Below are the code and all the weights of a small trained network. Each question names an input and a class and asks about switching units off, where a switched-off unit gives its printed mean instead of its output.

import numpy as np


def w(rows, s, z=0):
    codes = np.array(rows[::2]) - 128.0
    scale = np.full(codes.shape[1], s)
    scale[-1] = z or s
    return codes * scale


def f(y):
    return np.maximum(y, 0)


def log_softmax(a):
    a = a - a.max(-1, keepdims=True)
    return a - np.log(np.exp(a).sum(-1, keepdims=True))


def net(x, mask):
    res = np.array(x, float).reshape(1, 6) / 4 @ E
    y = f(res @ A[0][:, :-1].T + A[0][:, -1])
    res = res + np.where(mask, y, B[0][:, -1]) @ B[0][:, :-1]
    return log_softmax(res[-1] @ U[:, :-1].T + U[:, -1])


A, B = {}, {}
E = w([
[162,67,149,14,53,1],'x0',
[64,72,62,163,121,115],'x1',
[58,111,89,64,136,179],'x2',
[95,106,213,202,204,106],'x3',
[24,199,222,111,67,105],'x4',
[100,175,138,94,83,188],'x5',
],0.0068)
A[0] = w([
[84,86,117,236,234,82,227],'N0',
[175,84,131,48,196,166,120],'N1',
[58,55,56,63,108,40,146],'N2',
[32,162,86,98,182,207,252],'N3',
[254,58,105,48,213,91,152],'N4',
[130,77,81,198,102,107,243],'N5',
[102,76,81,76,169,152,204],'N6',
[94,175,221,106,184,114,197],'N7',
[25,138,40,87,99,97,182],'N8',
[46,135,130,187,90,149,153],'N9',
[55,136,148,23,93,129,240],'N10',
[172,188,206,113,170,211,254],'N11',
[25,105,77,41,115,46,116],'N12',
],0.0071,0.0034)
B[0] = w([
[115,89,200,207,213,173,254],'N0',
[191,158,73,114,100,46,164],'N1',
[157,53,123,121,72,203,207],'N2',
[107,199,136,193,106,180,238],'N3',
[174,121,39,153,144,46,216],'N4',
[166,83,110,156,190,194,197],'N5',
[101,137,94,193,65,109,186],'N6',
[102,142,198,152,123,57,207],'N7',
[58,78,80,173,49,159,199],'N8',
[143,82,128,225,138,158,190],'N9',
[118,179,168,159,2,154,219],'N10',
[131,233,137,133,183,49,226],'N11',
[60,85,172,102,53,203,196],'N12',
],0.0071,0.0079)
U = w([
[151,197,254,127,167,33,62],'0',
[105,69,143,59,6,130,3],'1',
[226,4,33,92,197,30,103],'2',
[96,83,123,218,159,162,227],'3',
[226,119,145,80,192,159,136],'4',
[154,211,113,142,105,131,139],'5',
],0.0071,0.0024)

Each question gives the input, the list of numbers given to net, and the class t.
The units are the neurons (one row each of A and B). Each row of codes is followed by its name. A weight is (code - 128) times the scale printed after its matrix; where a second scale follows, it is the last column's (A, B and U).
mask holds one flag per neuron, in row order. A switched-off neuron (its flag False) gives its mean, the last column of its row in B, instead of its output. The means were averaged over made-up inputs and are rounded, as every weight is.
A unit's drop is (log p(t) with every unit on - log p(t) with that unit switched off) / (log p(t) with every unit on - log p(t) with every unit switched off).
The circuit of an input: a set's keep is (log p(t) with only the set's units on - log p(t) with every unit switched off) / (log p(t) with every unit on - log p(t) with every unit switched off). Starting from the 12 units with the biggest drops (on a tie, the unit counted first), units are removed one at a time, each time the one whose removal leaves the highest keep (on an exact tie, the one counted first), for as long as the keep stays at least 0.8.
circuit, biggest first: the units of the circuit, biggest drop first
unit that matters most: the unit with the biggest drop
top k neurons: the k neurons with the biggest drops, biggest first
drop of u: that unit's drop, to one decimal
input [-8,-1,-4,3,5,7], class 0: unit that matters most => N11
input [-6,-4,5,4,-5,5], class 5: circuit, biggest first => N11; N3; N1
input [-4,-5,-2,8,-1,2], class 0: circuit, biggest first => N11; N7
input [-2,1,-4,1,-7,-5], class 2: circuit, biggest first => N4; N3
input [-1,2,-1,-1,-2,-6], class 2: top 2 neurons => N3; N10
input [1,-6,0,-6,0,-7], class 2: top 2 neurons => N4; N3
input [-4,-1,-6,-1,-1,0], class 4: drop of N3 => 0.2
input [-3,-2,-6,2,-8,-6], class 2: drop of N4 => 0.3
input [5,5,-8,4,-4,2], class 2: drop of N3 => 0.1
input [-6,-4,-7,7,-8,7], class 0: drop of N11 => 0.5
